Below are the code and all the weights of a small trained network. Each question names an input and a class and asks about switching units off, where a switched-off unit gives its printed mean instead of its output.

import numpy as np


def w(rows, s, z=0):
    codes = np.array(rows[::2]) - 128.0
    scale = np.full(codes.shape[1], s)
    scale[-1] = z or s
    return codes * scale


def f(y):
    return np.maximum(y, 0)


def log_softmax(a):
    a = a - a.max(-1, keepdims=True)
    return a - np.log(np.exp(a).sum(-1, keepdims=True))


def net(x, mask):
    res = np.array(x, float).reshape(1, 6) / 4 @ E
    y = f(res @ A[0][:, :-1].T + A[0][:, -1])
    res = res + np.where(mask, y, B[0][:, -1]) @ B[0][:, :-1]
    return log_softmax(res[-1] @ U[:, :-1].T + U[:, -1])


A, B = {}, {}
E = w([
[229,88,148,101],'x0',
[57,49,122,7],'x1',
[129,136,125,116],'x2',
[130,126,126,123],'x3',
[51,194,254,116],'x4',
[130,133,124,121],'x5',
],0.008)
A[0] = w([
[142,143,252,107,1],'N0',
[214,131,196,116,47],'N1',
[242,129,170,137,148],'N2',
[106,148,167,118,39],'N3',
[41,176,67,214,129],'N4',
[207,72,225,84,73],'N5',
[218,227,132,227,38],'N6',
],0.012,0.0061)
B[0] = w([
[248,67,97,139,188],'N0',
[50,162,52,193,179],'N1',
[178,184,131,175,229],'N2',
[130,102,20,81,150],'N3',
[150,183,68,161,213],'N4',
[45,184,81,116,198],'N5',
[70,55,147,17,254],'N6',
],0.017,0.0091)
U = w([
[237,90,93,125,97],'0',
[47,77,163,83,73],'1',
[88,207,112,154,1],'2',
[149,154,154,128,230],'3',
[151,164,160,117,217],'4',
[152,158,156,122,203],'5',
[128,130,251,191,71],'6',
],0.013,0.0097)

Each question gives the input, the list of numbers given to net, and the class t.
The units are the neurons (one row each of A and B). Each row of codes is followed by its name. A weight is (code - 128) times the scale printed after its matrix; where a second scale follows, it is the last column's (A, B and U).
mask holds one flag per neuron, in row order. A switched-off neuron (its flag False) gives its mean, the last column of its row in B, instead of its output. The means were averaged over made-up inputs and are rounded, as every weight is.
A unit's drop is (log p(t) with every unit on - log p(t) with that unit switched off) / (log p(t) with every unit on - log p(t) with every unit switched off).
The circuit of an input: a set's keep is (log p(t) with only the set's units on - log p(t) with every unit switched off) / (log p(t) with every unit on - log p(t) with every unit switched off). Starting from all 7 units, units are removed one at a time, each time the one whose removal leaves the highest keep (on an exact tie, the one counted first), for as long as the keep stays at least 0.8.
circuit, biggest first: the units of the circuit, biggest drop first
unit that matters most: the unit with the biggest drop
k most important neurons: the k neurons with the biggest drops, biggest first
drop of u: that unit's drop, to one decimal
input [8,-4,0,-5,-4,0], class 2: circuit, biggest first : [N1 N5]
input [4,-6,-4,8,-5,2], class 4: circuit, biggest first : [N2 N0 N6]
input [5,-7,-1,-5,-6,8], class 5: unit that matters most : N2
input [2,-8,-7,6,-6,-1], class 1: 2 most important neurons : [N6 N0]
input [6,5,4,-1,0,2], class 2: circuit, biggest first : [N6 N5]
input [-6,-8,1,8,-4,-5], class 1: 2 most important neurons : [N6 N0]
input [4,-7,-1,5,-5,4], class 1: 3 most important neurons : [N6 N0 N4]
input [8,5,2,-7,4,6], class 2: 3 most important neurons : [N5 N6 N1]
input [3,4,4,5,5,5], class 0: 3 most important neurons : [N0 N6 N1]
input [4,0,-1,0,2,3], class 2: 2 most important neurons : [N6 N5]
input [-5,-5,-3,6,7,-7], class 0: 2 most important neurons : [N0 N4]
input [-2,-5,-3,5,5,4], class 0: circuit, biggest first : [N0 N5]
input [-7,-7,5,2,8,-6], class 0: circuit, biggest first : [N0 N3]
input [0,3,-3,-3,6,-5], class 0: 2 most important neurons : [N0 N6]
input [7,1,1,-4,3,4], class 2: 3 most important neurons : [N5 N1 N6]
input [1,-7,5,6,7,-2], class 0: most important neuron : [N0]
input [8,5,0,-7,0,2], class 2: circuit, biggest first : [N5 N6]
input [7,-2,4,2,-1,-7], class 2: circuit, biggest first : [N1 N5]
input [8,2,-6,2,-1,6], class 2: drop of N5 : 0.2
input [-7,-8,3,1,7,6], class 1: circuit, biggest first : [N6]
